Below are the code and all the weights of a small trained network. Each question names an input and a class and asks about switching units off, where a switched-off unit gives its printed mean instead of its output.

import numpy as np


def w(rows, s, z=0):
    codes = np.array(rows[::2]) - 128.0
    scale = np.full(codes.shape[1], s)
    scale[-1] = z or s
    return codes * scale


def norm(h):
    return h / np.sqrt((h * h).mean(-1, keepdims=True) + 1e-5)


def f(y):
    return np.maximum(y, 0)


def log_softmax(a):
    a = a - a.max(-1, keepdims=True)
    return a - np.log(np.exp(a).sum(-1, keepdims=True))


def net(x, mask):
    res = np.array(x, float).reshape(1, 2) / 4 @ E
    u = 0
    for l in range(2):
        y = f(norm(res) @ A[l][:, :-1].T + A[l][:, -1])
        res = res + np.where(mask[u : u + 11], y, B[l][:, -1]) @ B[l][:, :-1]
        u += 11
    return log_softmax(norm(res)[-1] @ U[:, :-1].T + U[:, -1])


A, B = {}, {}
E = w([
[166,18,196,111,107,152,116],'x0',
[208,143,147,187,3,179,134],'x1',
],0.0068)
A[0] = w([
[226,112,101,114,127,193,161,42],'0.n0',
[136,139,132,68,154,117,182,64],'0.n1',
[141,161,31,118,65,187,98,113],'0.n2',
[220,134,169,190,107,174,57,251],'0.n3',
[213,124,104,102,86,151,172,135],'0.n4',
[207,154,156,132,2,88,113,117],'0.n5',
[68,206,120,69,156,94,67,150],'0.n6',
[108,131,91,122,85,65,129,7],'0.n7',
[41,240,78,94,54,165,210,45],'0.n8',
[192,187,144,147,25,203,133,169],'0.n9',
[202,162,177,151,67,177,144,47],'0.n10',
],0.0081,0.0016)
B[0] = w([
[139,99,128,177,182,175,62,174],'0.n0',
[173,146,148,125,126,112,148,152],'0.n1',
[132,101,165,118,129,165,169,190],'0.n2',
[73,186,191,97,138,126,140,227],'0.n3',
[71,136,143,133,132,126,81,188],'0.n4',
[154,47,254,92,122,79,146,235],'0.n5',
[117,143,112,102,157,179,94,205],'0.n6',
[134,121,180,187,156,112,98,140],'0.n7',
[176,160,75,164,176,178,78,215],'0.n8',
[76,97,121,130,96,121,124,255],'0.n9',
[131,99,218,154,94,106,155,217],'0.n10',
],0.0096,0.0088)
A[1] = w([
[173,202,51,156,148,63,108,68],'1.n0',
[168,179,74,107,201,58,102,253],'1.n1',
[147,39,190,164,54,113,179,170],'1.n2',
[146,17,154,77,56,148,192,140],'1.n3',
[131,112,98,65,192,71,127,187],'1.n4',
[100,209,130,136,141,187,111,181],'1.n5',
[146,102,154,81,142,109,83,129],'1.n6',
[116,183,205,173,2,107,151,141],'1.n7',
[59,118,145,43,130,188,121,181],'1.n8',
[53,107,61,83,93,201,155,116],'1.n9',
[167,156,95,114,118,48,207,82],'1.n10',
],0.0088,0.0023)
B[1] = w([
[122,44,62,149,99,134,2,156],'1.n0',
[152,36,227,217,108,136,139,201],'1.n1',
[65,95,88,82,147,48,80,254],'1.n2',
[66,119,44,161,172,123,78,224],'1.n3',
[160,169,150,111,76,175,144,193],'1.n4',
[86,110,71,119,122,109,108,186],'1.n5',
[138,139,71,130,79,153,222,189],'1.n6',
[150,69,171,165,186,20,130,223],'1.n7',
[186,213,128,139,90,127,192,220],'1.n8',
[131,116,141,121,122,75,120,142],'1.n9',
[140,148,124,131,149,77,111,128],'1.n10',
],0.0077,0.0093)
U = w([
[147,192,117,138,118,61,170,29],'0',
[59,58,238,133,134,48,111,193],'1',
[64,116,19,57,117,88,201,155],'2',
[154,176,116,94,90,91,112,15],'3',
[126,166,126,70,80,118,107,2],'4',
[182,171,184,87,111,193,246,202],'5',
[130,150,108,184,171,201,56,212],'6',
],0.013,0.0053)

Each question gives the input, the list of numbers given to net, and the class t.
The units are the neurons (one row each of A and B). Each row of codes is followed by its name. A weight is (code - 128) times the scale printed after its matrix; where a second scale follows, it is the last column's (A, B and U).
mask holds one flag per neuron, layer by layer. A switched-off neuron (its flag False) gives its mean, the last column of its row in B, instead of its output. The means were averaged over made-up inputs and are rounded, as every weight is.
A unit's drop is (log p(t) with every unit on - log p(t) with that unit switched off) / (log p(t) with every unit on - log p(t) with every unit switched off).
The circuit of an input: a set's keep is (log p(t) with only the set's units on - log p(t) with every unit switched off) / (log p(t) with every unit on - log p(t) with every unit switched off). Starting from the 12 units with the biggest drops (on a tie, the unit counted first), units are removed one at a time, each time the one whose removal leaves the highest keep (on an exact tie, the one counted first), for as long as the keep stays at least 0.8.
circuit, biggest first: the units of the circuit, biggest drop first
top k neurons: the k neurons with the biggest drops, biggest first
k most important neurons of layer l: the k neurons of layer l with the biggest drops, biggest first
drop when u is switched off: that unit's drop, to one decimal
input [-7,2], class 6: circuit, biggest first : 0.n8
input [-2,-8], class 5: top 2 neurons : 0.n8; 1.n2
input [4,-3], class 2: 3 most important neurons of layer 0 : 0.n8; 0.n6; 0.n3
input [4,-4], class 5: 2 most important neurons of layer 0 : 0.n10; 0.n5
input [2,-2], class 5: top 4 neurons : 0.n10; 0.n5; 0.n9; 0.n2
input [3,-1], class 2: top 2 neurons : 0.n8; 0.n6
input [6,-1], class 2: 4 most important neurons of layer 0 : 0.n8; 0.n10; 0.n5; 0.n6
input [5,-3], class 2: top 3 neurons : 0.n8; 0.n3; 0.n6
input [7,-6], class 2: top 3 neurons : 0.n8; 0.n6; 0.n3
input [7,-7], class 5: drop when 0.n10 is switched off : 0.7
input [-3,-5], class 6: drop when 0.n5 is switched off : 0.9
input [-4,-6], class 6: drop when 0.n5 is switched off : 0.7
